[[-1.37 -2.41 -3.01  0.18  1.07 -1.34 -1.73 -0.41  2.39  3.21 -0.30 -3.70
   0.54 -1.56 -1.07]
 [ 0.52 -4.11 -0.32 -1.63 -4.47 -0.83  2.00  0.17 -1.24 -1.69 -0.09 -0.60
   1.07  2.45  2.00]]
->
[[ 2.00  2.45  1.07 -0.60 -0.09 -1.69 -1.24  0.17  2.00 -0.83 -4.47 -1.63
  -0.32 -4.11  0.52]
 [-1.07 -1.56  0.54 -3.70 -0.30  3.21  2.39 -0.41 -1.73 -1.34  1.07  0.18
  -3.01 -2.41 -1.37]]

[[ 0.64 -1.59 -0.21  0.10 -1.14 -0.22]
 [ 1.75 -0.41  0.54 -1.22 -0.71 -0.09]
 [ 0.61  0.47 -0.11 -0.55  0.72 -0.39]
 [-0.68  0.53  0.68 -0.67  0.61  0.40]
 [-0.21  2.24  0.15  1.25 -0.59  4.09]]
->
[[ 4.09 -0.59  1.25  0.15  2.24 -0.21]
 [ 0.40  0.61 -0.67  0.68  0.53 -0.68]
 [-0.39  0.72 -0.55 -0.11  0.47  0.61]
 [-0.09 -0.71 -1.22  0.54 -0.41  1.75]
 [-0.22 -1.14  0.10 -0.21 -1.59  0.64]]

[[-4.34 -2.78  3.17]
 [-3.04  0.76 -4.04]
 [ 4.39 -2.23 -5.02]
 [ 1.54 -3.78 -1.64]
 [-4.00  4.03 -2.70]
 [-4.90  2.83  3.25]
 [-4.65  0.76  1.68]
 [ 4.70 -2.40  2.38]
 [ 4.12 -1.21 -1.99]]
->
[[-1.99 -1.21  4.12]
 [ 2.38 -2.40  4.70]
 [ 1.68  0.76 -4.65]
 [ 3.25  2.83 -4.90]
 [-2.70  4.03 -4.00]
 [-1.64 -3.78  1.54]
 [-5.02 -2.23  4.39]
 [-4.04  0.76 -3.04]
 [ 3.17 -2.78 -4.34]]

[[-0.42  0.03  1.53  1.02  0.55  0.01  0.97  1.19]
 [-3.17 -2.53 -1.95  3.44 -1.44  0.99 -2.07 -4.37]
 [ 4.78  2.50 -0.32 -1.62  0.61 -1.35 -0.41  1.78]
 [ 3.13  0.20 -0.36 -3.04  0.11 -2.68 -0.67 -0.65]]
->
[[-0.65 -0.67 -2.68  0.11 -3.04 -0.36  0.20  3.13]
 [ 1.78 -0.41 -1.35  0.61 -1.62 -0.32  2.50  4.78]
 [-4.37 -2.07  0.99 -1.44  3.44 -1.95 -2.53 -3.17]
 [ 1.19  0.97  0.01  0.55  1.02  1.53  0.03 -0.42]]

[[ 0.13  0.36 -0.15  0.06 -0.23  0.36  3.94]
 [ 0.15 -0.47 -0.17  0.71  0.58  3.81  3.79]]
->
[[ 3.79  3.81  0.58  0.71 -0.17 -0.47  0.15]
 [ 3.94  0.36 -0.23  0.06 -0.15  0.36  0.13]]

[[ 3.99  3.78 -0.17 -1.24  0.31  1.87  0.43 -0.10]
 [ 3.24  1.68  0.78 -1.88 -0.90  2.26 -1.31  0.84]
 [-2.29 -3.71  1.09 -0.31 -1.26 -0.50 -1.81  1.06]
 [ 4.15  3.55 -0.21 -0.70 -0.60  2.62 -0.33 -0.25]
 [ 4.52  3.51 -0.85  1.46 -2.92  3.94 -1.57 -1.23]
 [-2.56 -2.63 -1.11  5.01 -3.69  0.66 -1.83 -1.86]
 [ 3.07  3.09 -1.59  3.10 -2.63  2.94 -0.72 -2.11]]
->
[[-2.11 -0.72  2.94 -2.63  3.10 -1.59  3.09  3.07]
 [-1.86 -1.83  0.66 -3.69  5.01 -1.11 -2.63 -2.56]
 [-1.23 -1.57  3.94 -2.92  1.46 -0.85  3.51  4.52]
 [-0.25 -0.33  2.62 -0.60 -0.70 -0.21  3.55  4.15]
 [ 1.06 -1.81 -0.50 -1.26 -0.31  1.09 -3.71 -2.29]
 [ 0.84 -1.31  2.26 -0.90 -1.88  0.78  1.68  3.24]
 [-0.10  0.43  1.87  0.31 -1.24 -0.17  3.78  3.99]]
